Here is a tiny trained network, its code and every weight. The questions are about switching its units off for an input and a class, where a switched-off unit gives its printed mean instead of its output.

import numpy as np


def w(rows, s, z=0):
    codes = np.array(rows[::2]) - 128.0
    scale = np.full(codes.shape[1], s)
    scale[-1] = z or s
    return codes * scale


def f(y):
    return y / 2 * (1 + np.tanh(0.7978845608 * (y + 0.044715 * y**3)))


def log_softmax(a):
    a = a - a.max(-1, keepdims=True)
    return a - np.log(np.exp(a).sum(-1, keepdims=True))


def net(x, mask):
    res = np.array(x, float).reshape(1, 6) / 4 @ E
    y = f(res @ A[0][:, :-1].T + A[0][:, -1])
    res = res + np.where(mask, y, B[0][:, -1]) @ B[0][:, :-1]
    return log_softmax(res[-1] @ U[:, :-1].T + U[:, -1])


A, B = {}, {}
E = w([
[71,47,252],'x0',
[128,128,125],'x1',
[226,17,91],'x2',
[128,128,129],'x3',
[131,129,127],'x4',
[2,84,29],'x5',
],0.0086)
A[0] = w([
[67,198,73,182],'n0',
[187,80,59,169],'n1',
[33,43,110,121],'n2',
[51,221,98,189],'n3',
[84,162,9,200],'n4',
[223,221,142,191],'n5',
[170,84,242,161],'n6',
[163,97,213,142],'n7',
[84,170,175,198],'n8',
[176,83,239,197],'n9',
[29,40,179,84],'n10',
[78,208,177,255],'n11',
[218,1,123,198],'n12',
],0.0093,0.005)
B[0] = w([
[91,149,103,194],'n0',
[169,90,44,195],'n1',
[210,156,79,191],'n2',
[79,152,119,205],'n3',
[81,138,47,218],'n4',
[202,159,182,220],'n5',
[72,88,141,208],'n6',
[83,113,140,182],'n7',
[121,175,204,173],'n8',
[83,83,149,217],'n9',
[244,178,188,196],'n10',
[125,195,191,205],'n11',
[101,60,73,244],'n12',
],0.011)
U = w([
[186,208,163,223],'0',
[10,100,115,169],'1',
[240,93,122,197],'2',
[132,112,64,1],'3',
[84,139,202,10],'4',
],0.011,0.006)

Each question gives the input, the list of numbers given to net, and the class t.
The units are the neurons (one row each of A and B). Each row of codes is followed by its name. A weight is (code - 128) times the scale printed after its matrix; where a second scale follows, it is the last column's (A, B and U).
mask holds one flag per neuron, in row order. A switched-off neuron (its flag False) gives its mean, the last column of its row in B, instead of its output. The means were averaged over made-up inputs and are rounded, as every weight is.
A unit's drop is (log p(t) with every unit on - log p(t) with that unit switched off) / (log p(t) with every unit on - log p(t) with every unit switched off).
The circuit of an input: a set's keep is (log p(t) with only the set's units on - log p(t) with every unit switched off) / (log p(t) with every unit on - log p(t) with every unit switched off). Starting from the 12 units with the biggest drops (on a tie, the unit counted first), units are removed one at a time, each time the one whose removal leaves the highest keep (on an exact tie, the one counted first), for as long as the keep stays at least 0.8.
units of the circuit, in order: the units of the circuit, biggest drop first
unit that matters most: the unit with the biggest drop
k most important neurons: the k neurons with the biggest drops, biggest first
drop when u is switched off: that unit's drop, to one decimal
input [0,8,4,-5,-5,7], class 3: 2 most important neurons => (n4, n5)
input [3,-1,-5,5,-6,8], class 0: units of the circuit, in order => (n10)
input [1,4,3,1,3,-4], class 1: units of the circuit, in order => (n10, n2)
input [0,4,8,-8,0,3], class 3: 2 most important neurons => (n5, n12)
input [3,0,-1,5,-7,-1], class 4: 2 most important neurons => (n4, n12)
input [1,1,-5,-5,-5,-3], class 4: 2 most important neurons => (n10, n2)
input [4,-3,-1,-2,3,2], class 0: 2 most important neurons => (n10, n12)
input [8,-2,3,5,4,1], class 2: 4 most important neurons => (n10, n2, n3, n4)
input [7,8,2,7,-2,-3], class 1: 2 most important neurons => (n5, n6)
input [3,-4,0,-6,-3,-6], class 4: 2 most important neurons => (n4, n5)
input [-1,4,7,-7,-1,3], class 3: drop when n3 is switched off => -0.1
input [4,-5,-8,8,3,4], class 0: drop when n8 is switched off => 0.0
input [3,5,-8,-6,1,1], class 0: drop when n6 is switched off => 0.1
input [3,5,-7,3,-6,-4], class 4: unit that matters most => n2
